40  -236  355  -302  128  661  506  -30  222  258  107  -45  338  -69  -564  325  759  107  -238  202  309  -196  -201  176  -187  -214  -354  784  283  165  40  63  148  -632  -411  -271  96  -303  636  92  201  -185  27  -132 | <32>
149  -216  561  -342  -132  272  414  -118  350  244  273  116  237  -87  33  224  713  -38  -37  -170  -1  -294  61  167  -25  -218  -173  238  221  56  -128  37  -4  -403  -19  -295  -195  -622  359  4  -15  -153  17  -46 | <14>
272  139  -117  -269  210  130  38  -79  -255  -27  -18  -15  -447  -3  721  -142  -115  -135  -188  249  -345  -114  -25  78  -61  329  163  -99  -185  -255  231  -495  -118  -249  237  -241  -56  -15  -35  121  94  169  13  185 | <32>
161  -63  -392  -1  142  56  219  -148  -40  -99  -292  -324  3  59  -247  -185  -143  153  -102  158  174  391  -32  123  -206  90  -116  247  115  77  -164  260  -93  43  -73  18  -171  -223  30  -110  -66  108  69  -106 | <30>
-283  -100  35  -119  51  -240  -434  154  607  189  -182  -323  328  -107  -75  -255  -228  436  276  160  284  531  20  -193  182  -540  -165  -12  239  142  -351  504  74  6  -103  372  52  120  101  237  -110  -93  -11  108 | <30>
1  -185  -86  -148  -141  -263  72  133  -123  -157  -180  -75  -230  -54  -70  133  -233  -67  47  -115  95  281  -428  230  -147  285  -15  115  -261  -125  -49  258  135  50  -59  48  -139  153  -75  -200  -215  -16  -32  -209 | <30>
211  -44  591  -92  -516  561  -448  -47  340  181  396  -114  176  515  55  111  -56  -102  268  346  -79  -315  -321  -191  63  -19  -8  211  180  -164  120  -376  -12  -189  -184  -299  364  72  -65  309  52  -183  -142  120 | <26>
46  -4  583  -138  -529  345  -453  87  378  170  370  -20  131  384  91  274  -273  -289  248  200  42  -217  -363  -47  34  105  68  128  132  -52  35  -256  91  -183  -150  -362  434  14  -16  191  105  -133  -157  50 | <29>
-27  72  -27  -77  -210  -241  -93  21  297  -28  -120  -246  49  13  -38  -23  -562  -236  189  -101  274  391  -32  160  -62  25  150  -124  176  140  -387  389  -42  284  78  -142  -80  -348  -190  -312  -60  131  12  -24 | <29>
-13  -59  -133  -15  91  -38  222  -76  160  -125  -274  -428  196  7  -325  -33  -358  -201  -89  -67  381  379  -58  165  -214  -124  141  53  305  279  -344  399  33  67  -37  -166  -62  -271  -3  -161  90  63  95  -80 | <32>
236  53  111  -367  114  125  -42  -52  -179  -32  -14  -10  -393  -25  672  -44  -188  -206  -68  174  -310  -136  -113  64  26  222  25  -302  -157  -129  105  -652  25  -249  154  -248  -84  -149  -175  99  69  98  -63  264 | <24>
37  -161  295  -298  -2  272  440  -60  376  309  170  129  207  -229  -59  233  727  81  -131  -128  90  -121  -42  221  -101  -88  -182  508  138  59  -102  281  23  -426  -56  -239  -71  -576  579  -47  68  -99  62  -184 | <16>
190  -74  552  3  -496  347  -472  15  241  83  418  -49  164  524  191  186  -213  -282  166  186  -177  -339  -303  -157  -24  92  219  32  78  -160  181  -418  42  -263  -41  -264  380  264  -3  401  60  -221  -106  36 | <26>
59  -11  -376  40  -171  -289  -137  102  -242  -158  -15  -39  -366  161  123  -16  -312  172  92  185  12  318  -211  141  -165  497  255  312  -260  -424  233  263  -64  98  91  92  26  566  23  -33  -273  117  -42  -210 | <29>
176  90  -87  -273  134  3  -103  -88  -60  15  -54  -25  -438  -106  895  -189  -142  -59  -72  76  -391  -2  -151  20  40  282  164  -214  -245  -252  88  -332  -50  -143  309  -186  -20  -115  -90  130  70  137  -5  162 | <21>
-47  58  -74  -183  191  -47  -219  101  220  122  -125  -299  121  -73  -138  -255  -159  356  189  416  227  364  217  -110  82  -421  -61  56  230  -18  -98  128  -49  -27  -69  262  -134  224  51  68  -122  45  20  242 | <26>
170  24  477  -110  -614  192  -582  97  437  286  392  181  33  406  433  72  -158  -125  255  176  -292  -245  -256  -103  102  264  -152  86  -110  -204  63  -198  -141  -139  -40  -126  274  -102  -14  251  -79  -140  -133  -16 | <32>
-95  -130  -317  98  -95  -219  -393  -119  482  114  -93  -258  149  83  165  -385  -66  746  297  152  83  600  40  -197  126  -132  -95  194  157  -94  -246  591  -81  130  68  327  89  1  134  293  -238  14  -42  -79 | <14>
203  -199  287  -248  -134  431  470  -188  336  301  186  90  138  -45  -2  86  906  192  -112  -68  -52  -216  -138  156  -84  -10  -297  673  82  -118  -38  325  -142  -328  -92  -260  -109  -607  453  -12  -19  -114  58  -222 | <21>
230  227  -156  -136  -43  -344  -88  255  -39  128  87  211  34  -110  -249  101  -402  -153  122  196  29  226  541  243  -173  141  -50  -190  -48  68  -57  -193  -169  -9  110  313  -546  -154  140  -451  -330  130  78  34 | <32>
76  -90  -327  -17  -11  -186  112  -250  219  -101  -324  -363  -71  -1  226  -348  -197  177  45  -142  72  493  -86  72  -37  51  -22  1  103  31  -401  554  -143  283  143  -56  -166  -492  -185  -106  -110  145  46  -96 | <24>
230  -5  -203  6  -107  -153  135  71  -350  -185  20  -77  -232  227  -99  4  -164  -56  -35  195  16  91  6  186  -257  307  253  269  -124  -352  255  110  -179  18  57  26  -213  483  3  -112  -268  71  44  -138 | <32>
-20  -157  -255  -25  -124  -224  54  -209  417  -87  -500  -423  -38  55  297  -407  -357  30  -17  -294  85  548  -377  83  -3  109  -277  -5  25  176  -610  832  -163  364  12  -93  -45  -731  -322  -69  -39  88  36  -205 | <30>
21  -97  448  -406  140  321  519  78  166  230  193  104  243  -248  -325  425  537  -207  -197  14  261  -235  82  303  -173  -214  -77  363  251  189  -10  -74  145  -575  -149  -314  -119  -365  560  -118  155  -94  59  -19 | <29>
331  56  -7  -253  137  206  30  -163  -239  -62  29  -35  -338  113  618  -99  -124  -124  -134  257  -320  -148  33  52  -39  273  53  -206  -58  -131  156  -673  -67  -284  172  -271  -75  -175  -98  180  68  125  -45  229 | <14>
253  98  -135  -109  -39  -489  119  245  -76  73  53  292  64  -170  -215  163  -267  -271  -21  -80  -60  173  514  337  -259  198  -56  -242  -149  119  -104  -68  -156  -75  174  334  -675  -266  223  -460  -368  54  136  -125 | <26>
183  -54  -85  -103  -56  -217  155  133  -176  -82  -82  -41  -127  141  -75  -78  -77  -43  -79  132  -1  95  53  178  -176  139  -70  186  -131  -199  91  217  -227  -33  -34  148  -326  240  3  -76  -289  6  63  -115 | <26>
-218  -276  132  39  -126  -13  -370  188  277  28  31  39  178  92  153  391  -390  -228  -168  -154  -22  98  -659  35  -180  348  61  56  -172  232  -9  -63  459  -535  -104  -70  611  172  434  505  264  -265  -78  -322 | <16>
199  -122  456  -54  -569  483  -440  -118  377  149  293  -69  102  496  198  102  -114  -71  233  182  -148  -197  -486  -139  53  208  -153  181  64  -86  -9  -274  27  -141  -168  -313  406  -214  -95  299  49  -165  -175  -18 | <24>
-66  -262  17  -5  -63  40  -170  32  326  76  -134  14  103  105  377  97  -188  -155  -306  -196  -192  84  -590  48  -144  383  -254  99  -221  236  -143  117  181  -443  -88  -75  414  -289  323  475  233  -201  -15  -341 | <21>
-61  -326  96  75  -234  65  -433  17  371  109  72  50  147  265  390  88  -86  148  -81  -49  -243  59  -556  -117  -41  324  -201  165  -185  49  -1  24  206  -452  -90  49  519  32  350  678  88  -274  -105  -303 | <24>
160  76  -189  -102  -36  -546  -100  237  99  167  70  318  136  -221  -155  102  -268  26  128  -14  -46  330  591  233  -134  113  -179  -294  -94  172  -189  -68  -95  -82  172  487  -607  -327  288  -344  -415  52  71  -76 | <24>
81  -104  -228  -78  -119  -335  45  139  -70  -39  -135  28  -229  41  103  -102  -56  140  -25  16  -68  251  -160  174  -128  313  -139  270  -308  -267  42  440  -169  34  3  227  -223  190  54  -64  -325  12  30  -254 | <21>
-77  52  -188  -12  15  -323  -164  21  384  113  -79  -243  100  68  214  -418  -88  387  126  179  136  407  316  -71  66  -252  80  170  213  -148  -165  696  -318  122  138  206  -80  126  105  169  -194  90  74  13 | <29>
243  126  -373  -40  -170  -751  -256  173  34  129  106  451  -130  -137  338  -50  -367  126  182  -63  -322  369  600  218  -72  444  -145  -404  -313  -40  -133  -58  -240  58  377  526  -617  -355  160  -290  -548  144  29  -126 | <14>
175  -181  -175  13  -236  -364  142  -51  -174  -231  -84  -83  -293  275  310  -173  -85  61  -28  -89  -122  165  -124  160  -132  359  70  152  -196  -347  43  434  -245  125  129  20  -204  188  -149  54  -350  37  -1  -243 | <14>
89  -47  258  -434  -5  -13  -49  23  -33  3  -18  33  -430  -168  779  21  -59  -203  7  -68  -309  -121  -368  84  95  187  57  -253  -291  -222  44  -350  113  -186  174  -243  -48  -103  -175  54  30  19  -70  163 | <30>
-43  -97  -277  77  62  -300  -260  -62  447  142  -107  -225  236  146  216  -523  43  699  111  228  25  473  373  -197  108  -295  -186  153  225  -56  -200  617  -293  -14  77  427  -72  53  216  442  -263  -5  41  -25 | <14>
160  -98  640  -163  -368  463  -314  55  198  101  325  -74  177  413  -21  249  -131  -297  126  268  -33  -352  -313  -91  -12  -36  -4  68  141  -29  128  -511  114  -344  -213  -290  297  134  -15  303  100  -219  -124  123 | <30>
118  -56  -362  20  77  157  122  -259  56  -158  -335  -499  21  62  -247  -160  -360  71  17  90  272  487  -207  78  -166  59  23  114  235  174  -314  207  49  186  -54  -164  -23  -380  -148  -176  54  144  22  -38 | <30>
-241  -79  -189  -85  169  -307  -329  157  431  167  -207  -234  176  -152  49  -306  -110  540  144  192  171  540  57  -142  109  -354  -127  120  83  -2  -192  549  2  -57  -25  442  9  262  234  268  -145  -42  32  17 | <21>
131  -195  570  -407  81  403  600  -17  266  284  206  88  332  -212  -296  306  833  -116  -191  -73  124  -346  85  223  -127  -361  -218  391  248  138  -57  4  40  -559  -153  -255  -261  -507  529  -68  74  -191  97  -35 | <26>
-83  -205  345  -310  -153  264  173  9  554  397  186  159  220  -257  -69  269  676  246  57  -117  114  -12  -269  141  9  -74  -307  561  59  34  -152  359  140  -364  -144  -141  80  -531  561  -24  26  -153  -21  -213 | <16>
166  -43  108  -310  107  79  45  -130  -83  -76  -65  -82  -312  22  711  -78  -146  -184  -132  43  -249  -82  -149  74  20  191  21  -270  -68  -43  -9  -425  30  -251  155  -316  -4  -268  -146  207  114  75  -61  180 | <14>
148  -44  591  -145  -388  448  -474  122  164  123  374  -26  153  390  -67  312  -255  -269  205  351  -38  -309  -326  -114  -11  25  51  40  86  -59  197  -647  184  -346  -208  -215  339  278  11  276  82  -210  -150  145 | <26>

-221  -178  -327  -201  164  -108  -252  410  -123  51  -19  -175  13  22  170  -641  49  498  117  258  -400  148  78  331  128  -277  97  65  31  40  208  232  -162  112  217  -55  105  31  -3  -16  150  98  -116  127 | <216>
-64  129  -39  8  -103  90  -322  291  -4  -144  67  20  -28  317  56  11  -83  122  -11  -445  -277  89  184  -99  106  -187  -207  251  -453  -29  81  104  -366  5  -182  0  -83  -158  -129  91  207  -320  3  103 | <210>
84  -244  -64  -106  133  246  162  -293  -186  203  -74  1  289  -263  76  -82  217  47  -211  323  290  -130  -200  27  -70  149  106  -203  201  125  -534  223  214  87  -429  -83  7  88  -19  26  -83  12  -134  147 | <215>
200  -62  255  61  36  63  218  228  -79  -109  -106  308  -69  -126  -6  -375  101  -38  -109  162  -106  424  -87  -254  -93  -566  146  -150  300  -108  229  -91  426  401  160  271  18  75  133  -211  -86  -106  46  135 | <210>
-13  -233  -38  -25  -160  92  -197  -219  -32  -168  72  -67  44  48  101  -215  -50  106  295  -78  37  -107  350  48  -266  52  124  -32  -179  -3  -70  93  -303  -164  -18  -120  35  -138  -464  0  346  -168  -263  -61 | <215>
-97  -142  -1  108  -131  -12  -205  80  77  -291  160  119  -111  265  66  33  -40  95  219  -253  50  101  211  -163  -228  -50  -99  357  -451  27  156  -77  -256  -119  216  -26  -130  -218  -235  44  70  -353  -42  43 | <216>
294  184  290  130  -76  244  214  -350  110  -30  -175  251  6  -137  -49  291  -108  -216  -150  -170  195  -135  -107  -229  -112  -5  -14  -164  -53  -295  -190  -269  0  6  -478  46  28  -22  -218  -33  -157  -351  103  -71 | <215>
-209  -248  -68  25  316  87  10  -5  153  23  -102  148  -139  292  47  -703  34  18  57  -14  -208  290  329  80  156  -414  -143  -10  118  113  145  143  104  326  231  63  -60  -88  81  -91  286  167  -130  106 | <211>
-76  -131  -67  -48  286  -86  -57  -23  163  103  -178  54  -123  118  0  -160  194  180  -257  96  94  105  -41  339  154  -301  -272  -94  -67  37  -116  -97  189  303  66  97  -30  17  -69  104  -110  86  225  302 | <215>
-68  -228  -88  -208  144  248  161  -321  -156  67  -110  -66  110  -256  96  -649  -91  111  103  422  -337  -10  200  195  -52  -186  262  -363  550  -69  -74  104  11  124  -8  -19  164  212  13  -105  271  34  -235  -37 | <223>
-18  277  100  -7  -155  99  265  11  74  -247  -30  139  -237  -161  52  30  -114  -130  -53  -71  -192  293  41  -150  -120  -175  61  6  69  -88  237  -312  75  -125  -97  191  90  85  33  -165  9  -247  -2  6 | <210>
136  273  -102  -100  51  -6  394  70  116  180  -127  6  -132  -372  166  104  -70  -33  -16  403  -12  -96  -262  86  108  104  365  -193  214  -210  23  -244  86  -284  -238  139  212  231  -16  -172  -78  -2  -40  -229 | <223>
-172  -526  -182  -178  81  104  -327  -126  -184  36  122  -124  298  147  124  -477  48  323  188  155  -54  -168  283  201  -158  -35  21  18  -80  136  -182  372  -252  111  162  -210  -124  -69  -193  163  296  -112  -207  131 | <210>
-21  -236  -47  -25  301  -96  -47  49  89  2  -132  96  -64  95  -2  -168  221  267  -161  115  162  145  -44  351  100  -341  -236  -167  -88  54  -134  -128  225  336  164  161  11  75  -166  35  -76  27  251  348 | <208>
-42  -198  -62  -36  -59  173  -164  -233  -31  -122  32  -63  120  65  104  -325  -139  128  316  -133  -60  -155  388  99  -160  41  93  -105  -145  -39  -82  145  -376  -133  -130  -149  69  -105  -439  -41  424  -161  -279  -91 | <215>
47  -34  -140  -139  101  -54  124  -20  -101  158  -128  -137  -107  -360  89  -69  239  174  -243  576  41  74  -305  209  20  -116  207  -143  300  -10  -202  -55  279  34  -97  74  148  175  60  31  -269  133  8  126 | <223>
-125  134  -204  -258  -177  -155  -120  322  116  63  -95  -86  -34  -97  218  -374  -82  237  116  -11  -253  -4  103  244  -46  68  177  45  -114  -72  407  40  -257  -201  -33  -104  101  -55  -224  -71  228  12  -149  -70 | <227>
-100  -161  -142  -181  -113  164  -292  -145  -303  79  151  -321  13  -19  83  -108  191  44  -196  263  -202  13  110  -29  -34  -127  111  100  108  164  -350  379  -79  6  -133  -112  -119  -7  112  316  120  -49  -256  155 | <210>
-51  19  54  65  347  -213  67  311  239  162  -146  124  -85  62  55  -330  159  127  -219  61  250  208  -175  192  145  -402  -123  -6  -156  -20  225  -8  311  276  62  23  -99  -89  43  -39  -258  139  138  211 | <208>
83  -230  216  93  -1  262  58  -156  -92  -22  47  238  65  103  -11  -189  91  -215  -106  12  48  159  74  -425  -157  -258  12  90  110  39  -105  164  191  275  -3  25  -231  -109  159  48  -3  -213  -121  89 | <223>
78  -112  175  106  83  77  71  -383  313  4  -115  256  73  121  9  49  -118  -74  79  -232  403  -263  121  49  -176  92  -155  -89  -312  -170  -67  -207  -122  -5  -122  -95  -110  -154  -413  16  2  -261  86  -44 | <208>
267  178  -37  2  -214  -66  -46  79  -52  105  82  -147  -232  -196  101  548  108  -51  -97  364  98  -164  -291  -168  -13  73  349  120  -82  -199  -203  -137  -65  -319  -131  77  20  51  -98  189  -235  -202  -18  -165 | <216>
-106  23  -214  -52  312  -325  -55  509  26  193  -35  -206  -72  -127  166  -297  232  397  -133  392  152  149  -303  375  177  -289  115  41  -133  40  126  125  191  30  33  -30  57  3  28  -15  -283  246  2  175 | <210>
15  -367  -206  -221  140  -25  -360  -69  -98  304  12  -192  213  96  93  -36  224  302  -131  288  147  -347  -32  353  84  22  -31  -90  -146  51  -446  264  -131  137  -9  -126  -134  31  -222  356  64  -26  41  192 | <208>
-123  -455  -196  -170  66  189  -310  -25  -224  57  -54  -23  396  86  115  -655  38  406  145  -1  -168  -101  198  138  -110  10  -22  12  -34  101  -145  451  -275  220  -120  -256  -2  -138  -202  21  271  -57  -227  144 | <223>
131  275  226  216  39  177  204  -240  23  -192  23  46  -99  -160  -36  417  -102  -115  -135  -102  236  8  -152  -158  -78  -135  -28  -36  -194  -207  -192  -291  -7  -157  -422  41  39  28  -109  -5  -303  -396  87  16 | <210>
2  -154  -146  -313  63  5  176  -227  -36  262  -138  -69  77  -372  116  -61  206  115  -256  548  141  -130  -225  321  -68  129  158  -262  330  43  -264  -58  250  26  -75  3  40  249  -5  110  -125  68  42  154 | <227>
-54  -34  -51  -222  -106  -4  -2  61  -213  -2  -49  -157  -5  -364  105  -392  155  179  -166  353  -162  222  -72  116  -169  -214  243  -106  302  34  78  104  169  68  -38  -40  88  101  57  8  -65  32  -146  180 | <227>
-107  -267  -1  -50  163  -2  -84  123  71  -48  -125  203  7  189  35  -580  50  202  13  -38  -164  235  182  120  -19  -390  -162  -19  12  26  209  37  82  389  261  68  -49  -68  -48  -67  132  -20  53  213 | <210>
38  -226  -203  -84  311  -86  -56  363  142  222  -156  235  -103  278  58  -127  226  212  -143  177  -84  98  -128  168  359  -242  -184  12  -37  40  -75  -43  170  374  268  272  -50  93  46  44  27  71  267  203 | <216>
-47  234  -145  -103  177  -154  175  61  411  388  -139  -77  -192  -32  202  -174  -71  -119  9  176  99  -203  23  286  253  82  206  -126  -42  -132  176  -22  -40  -264  -132  -55  7  -6  -116  -25  155  242  -148  -260 | <227>
26  211  67  32  -24  248  263  -138  85  -177  -82  150  -312  -35  19  -105  -194  -213  50  -36  -408  235  210  -168  85  -269  86  -118  252  -165  120  -271  -23  -38  -63  249  146  142  46  -168  232  -183  -67  -125 | <211>
152  -272  -40  -27  133  -165  -317  225  -114  184  70  -142  117  44  82  -37  263  296  -71  290  296  -150  -157  182  25  -221  110  -42  -240  -34  -230  215  22  148  88  -56  -112  -40  -235  224  -117  -40  35  161 | <208>
285  -2  39  -13  -90  -31  -297  101  -320  98  -38  -251  -48  -229  -7  163  329  208  -359  353  57  27  -332  -10  7  -325  174  -55  25  -120  -382  141  113  161  -271  10  57  8  -91  254  -344  -61  38  205 | <215>
223  257  97  -5  -42  122  229  -43  -9  158  -68  -7  111  -352  109  151  -56  -88  -102  118  217  -195  -257  -101  -33  129  299  -163  1  -220  -121  -12  -8  -222  -549  -87  71  54  -121  -57  -147  -166  -117  -154 | <227>
-8  -487  -77  -118  144  170  -359  -89  -248  12  78  -119  298  159  70  -565  -9  327  231  112  -177  -159  348  203  -32  -280  76  -212  1  -19  -213  371  -279  251  125  -117  -31  7  -288  109  422  -137  -183  93 | <215>
79  -594  3  -202  -135  -5  -221  0  -50  155  -77  222  433  38  140  -572  119  243  176  104  180  -212  112  4  -406  132  135  -7  -41  26  72  308  -57  257  202  -218  -177  -208  -329  26  181  -100  -144  60 | <208>
27  290  -40  -51  -14  -53  400  -104  70  -29  -111  -98  -140  -555  136  85  -7  47  -72  341  210  38  -272  184  -149  105  302  -188  133  -116  23  -301  168  -363  -345  20  269  155  -131  -200  -266  4  -74  -64 | <215>
83  399  93  143  -9  -49  325  -56  229  -106  -108  62  -504  -186  9  371  68  -223  -249  93  124  273  -199  -76  54  -184  28  10  5  -111  21  -455  273  -183  -192  256  121  62  21  -76  -298  -43  108  2 | <223>
232  -86  220  235  173  164  22  -139  -129  -25  -69  102  -70  -41  -95  68  199  -29  -264  125  207  159  -215  -231  17  -411  -40  -42  42  -105  -336  -9  259  311  -205  80  -32  -39  34  77  -358  -149  81  182 | <211>
27  529  159  121  6  -108  313  -4  255  -63  -109  -2  -406  -267  24  291  -13  -178  -307  40  167  220  -254  -8  7  -220  31  17  -77  -188  180  -415  229  -208  -288  111  73  18  51  -52  -423  -81  115  9 | <215>
281  111  24  -27  -179  48  99  26  -135  -24  12  -11  83  -348  98  418  30  105  -33  215  209  -183  -323  -84  -170  171  281  -72  -97  -189  -229  -166  -50  -255  -349  43  129  107  -251  -17  -217  -322  24  -62 | <210>
0  1  -7  -93  242  -37  188  -153  -85  121  -58  -201  18  -424  78  -188  27  199  -129  584  99  -58  -230  318  -51  -245  254  -279  273  -165  -91  -93  180  -3  -66  -45  117  217  28  23  -307  -2  5  59 | <210>
118  -201  -63  81  74  0  95  -14  46  -51  -70  137  187  -153  131  -95  -30  277  305  77  373  -190  -113  77  -221  236  169  -47  -231  -110  -62  -75  -135  -172  -157  -108  154  -85  -460  -214  -70  -152  -86  -102 | <211>
120  485  113  206  92  -9  361  177  146  -126  -176  129  -366  -277  10  170  -34  -50  -191  26  20  326  -337  -130  113  -271  70  13  3  -238  177  -403  207  -101  -327  190  224  57  70  -230  -422  -100  117  -20 | <216>
116  284  110  147  10  198  228  -170  130  19  -10  108  -181  -10  13  448  -6  -311  -228  -100  171  4  -133  -273  95  14  -39  75  -134  -76  -244  -158  60  -163  -450  97  -58  -14  48  39  -144  -217  8  -50 | <223>
224  483  144  172  91  87  328  130  90  -113  -204  129  -333  -226  -23  208  -54  -83  -211  -18  -106  274  -254  -101  221  -356  49  -172  73  -287  31  -395  174  -9  -404  297  268  151  4  -217  -236  -134  156  -17 | <223>
139  -354  126  -51  -141  385  110  -157  -133  13  -64  415  203  107  8  -191  253  -256  -209  -117  59  206  80  -482  -171  -2  -78  14  191  252  -297  256  318  380  -186  124  -199  -85  99  -39  220  -127  -136  214 | <215>
-45  -559  -19  -117  -37  170  -329  -220  1  21  -1  199  117  424  3  -255  233  5  -54  -189  51  7  361  -32  -99  -65  -288  49  -134  245  -275  246  -25  379  202  -3  -284  -155  -204  242  384  -115  -23  291 | <227>
